Below is a small trained network, with its code and all its weights. Each question gives an input and a class and asks what happens when units are switched off, that is, made to give their printed mean instead of their output.

import numpy as np


def w(rows, s, z=0):
    codes = np.array(rows[::2]) - 128.0
    scale = np.full(codes.shape[1], s)
    scale[-1] = z or s
    return codes * scale


def f(y):
    return np.maximum(y, 0)


def log_softmax(a):
    a = a - a.max(-1, keepdims=True)
    return a - np.log(np.exp(a).sum(-1, keepdims=True))


def net(x, mask):
    res = np.array(x, float).reshape(1, 4) / 4 @ E
    y = f(res @ A[0][:, :-1].T + A[0][:, -1])
    res = res + np.where(mask, y, B[0][:, -1]) @ B[0][:, :-1]
    return log_softmax(res[-1] @ U[:, :-1].T + U[:, -1])


A, B = {}, {}
E = w([
[136,203,89,57,118,202,177,131,88,100],'x0',
[136,216,152,112,161,121,90,76,142,216],'x1',
[136,131,247,154,164,180,165,113,172,77],'x2',
[137,135,103,116,169,85,93,58,104,34],'x3',
],0.014)
A[0] = w([
[118,92,2,88,60,77,48,112,85,187,35],'neuron 0',
[173,243,170,126,169,98,60,87,156,208,110],'neuron 1',
[74,53,122,221,148,34,74,102,198,174,72],'neuron 2',
[102,89,159,182,116,24,52,132,159,131,86],'neuron 3',
[118,182,132,133,130,102,92,140,147,138,2],'neuron 4',
[87,118,154,144,34,151,157,222,155,227,65],'neuron 5',
[105,40,72,197,107,133,177,204,111,60,76],'neuron 6',
[88,109,52,85,95,65,95,158,86,167,74],'neuron 7',
[127,225,63,1,111,211,220,108,49,90,87],'neuron 8',
[118,110,136,119,80,87,134,200,96,31,59],'neuron 9',
[123,187,115,138,165,113,97,90,141,198,34],'neuron 10',
[193,133,156,131,170,131,97,71,139,44,28],'neuron 11',
[113,158,119,150,116,96,112,113,99,90,22],'neuron 12',
[155,113,230,155,163,178,157,98,184,89,29],'neuron 13',
[109,134,88,91,182,36,30,70,57,30,37],'neuron 14',
[121,87,121,156,56,115,161,164,123,65,67],'neuron 15',
],0.0097,0.005)
B[0] = w([
[62,90,217,204,141,155,147,187,213,60,243],'neuron 0',
[10,69,54,68,100,95,107,49,87,66,221],'neuron 1',
[242,130,108,90,102,101,197,56,157,178,232],'neuron 2',
[205,94,109,111,49,78,149,140,164,177,210],'neuron 3',
[125,123,127,126,130,141,126,56,100,111,140],'neuron 4',
[156,206,86,224,206,196,41,175,22,199,210],'neuron 5',
[76,80,72,73,139,120,133,75,71,89,217],'neuron 6',
[102,166,202,146,128,142,142,175,214,49,210],'neuron 7',
[237,92,108,116,68,69,175,101,199,187,252],'neuron 8',
[79,113,106,87,135,97,101,74,99,155,185],'neuron 9',
[89,82,120,73,152,100,130,96,78,113,176],'neuron 10',
[121,192,123,176,166,166,100,194,108,141,177],'neuron 11',
[130,138,123,139,167,142,157,152,110,147,145],'neuron 12',
[103,129,222,157,145,164,171,166,204,73,216],'neuron 13',
[139,255,113,164,168,198,83,175,53,203,228],'neuron 14',
[64,116,78,54,115,131,92,93,117,112,182],'neuron 15',
],0.0095,0.018)
U = w([
[253,106,100,107,84,91,148,115,164,161,148],'0',
[49,89,78,71,123,111,118,97,82,117,113],'1',
[100,131,198,163,136,144,141,160,193,93,243],'2',
[166,199,94,175,163,149,96,161,58,178,4],'3',
],0.013,0.0028)

Each question gives the input, the list of numbers given to net, and the class t.
The units are the neurons (one row each of A and B). Each row of codes is followed by its name. A weight is (code - 128) times the scale printed after its matrix; where a second scale follows, it is the last column's (A, B and U).
mask holds one flag per neuron, in row order. A switched-off neuron (its flag False) gives its mean, the last column of its row in B, instead of its output. The means were averaged over made-up inputs and are rounded, as every weight is.
A unit's drop is (log p(t) with every unit on - log p(t) with that unit switched off) / (log p(t) with every unit on - log p(t) with every unit switched off).
The circuit of an input: a set's keep is (log p(t) with only the set's units on - log p(t) with every unit switched off) / (log p(t) with every unit on - log p(t) with every unit switched off). Starting from the 12 units with the biggest drops (on a tie, the unit counted first), units are removed one at a time, each time the one whose removal leaves the highest keep (on an exact tie, the one counted first), for as long as the keep stays at least 0.8.
circuit, biggest first: the units of the circuit, biggest drop first
most important unit: the unit with the biggest drop
top k neurons: the k neurons with the biggest drops, biggest first
drop when u is switched off: that unit's drop, to one decimal
input [0,3,3,-4], class 3: top 2 neurons -> (neuron 0; neuron 5)
input [7,-8,0,-6], class 1: most important unit -> neuron 6
input [5,0,-6,3], class 2: top 2 neurons -> (neuron 0; neuron 2)
input [6,6,-8,3], class 2: top 3 neurons -> (neuron 0; neuron 7; neuron 2)
input [2,-7,4,7], class 1: top 2 neurons -> (neuron 6; neuron 5)
input [4,4,4,6], class 3: top 2 neurons -> (neuron 11; neuron 0)
input [-4,-6,-8,-2], class 2: top 3 neurons -> (neuron 0; neuron 7; neuron 1)
input [-6,-3,5,3], class 0: top 2 neurons -> (neuron 2; neuron 0)
input [-4,7,-8,4], class 2: top 3 neurons -> (neuron 0; neuron 7; neuron 6)
input [-8,8,6,4], class 0: top 2 neurons -> (neuron 2; neuron 3)
input [5,6,6,8], class 3: top 2 neurons -> (neuron 11; neuron 14)
input [-6,-7,1,-1], class 1: top 3 neurons -> (neuron 6; neuron 8; neuron 15)
input [6,8,1,3], class 1: top 2 neurons -> (neuron 1; neuron 2)
input [8,-4,7,5], class 0: top 2 neurons -> (neuron 8; neuron 0)
input [-4,8,2,5], class 1: circuit, biggest first -> (neuron 1)
input [-7,5,-8,7], class 2: top 4 neurons -> (neuron 0; neuron 7; neuron 8; neuron 5)
input [-2,-3,0,-5], class 3: drop when neuron 5 is switched off -> 0.8
input [6,3,1,0], class 0: drop when neuron 8 is switched off -> 1.5
input [-1,-6,-2,-3], class 1: drop when neuron 0 is switched off -> 0.0
input [2,-1,-6,5], class 2: drop when neuron 5 is switched off -> 0.2
input [-3,-6,-5,-8], class 3: circuit, biggest first -> (neuron 5)
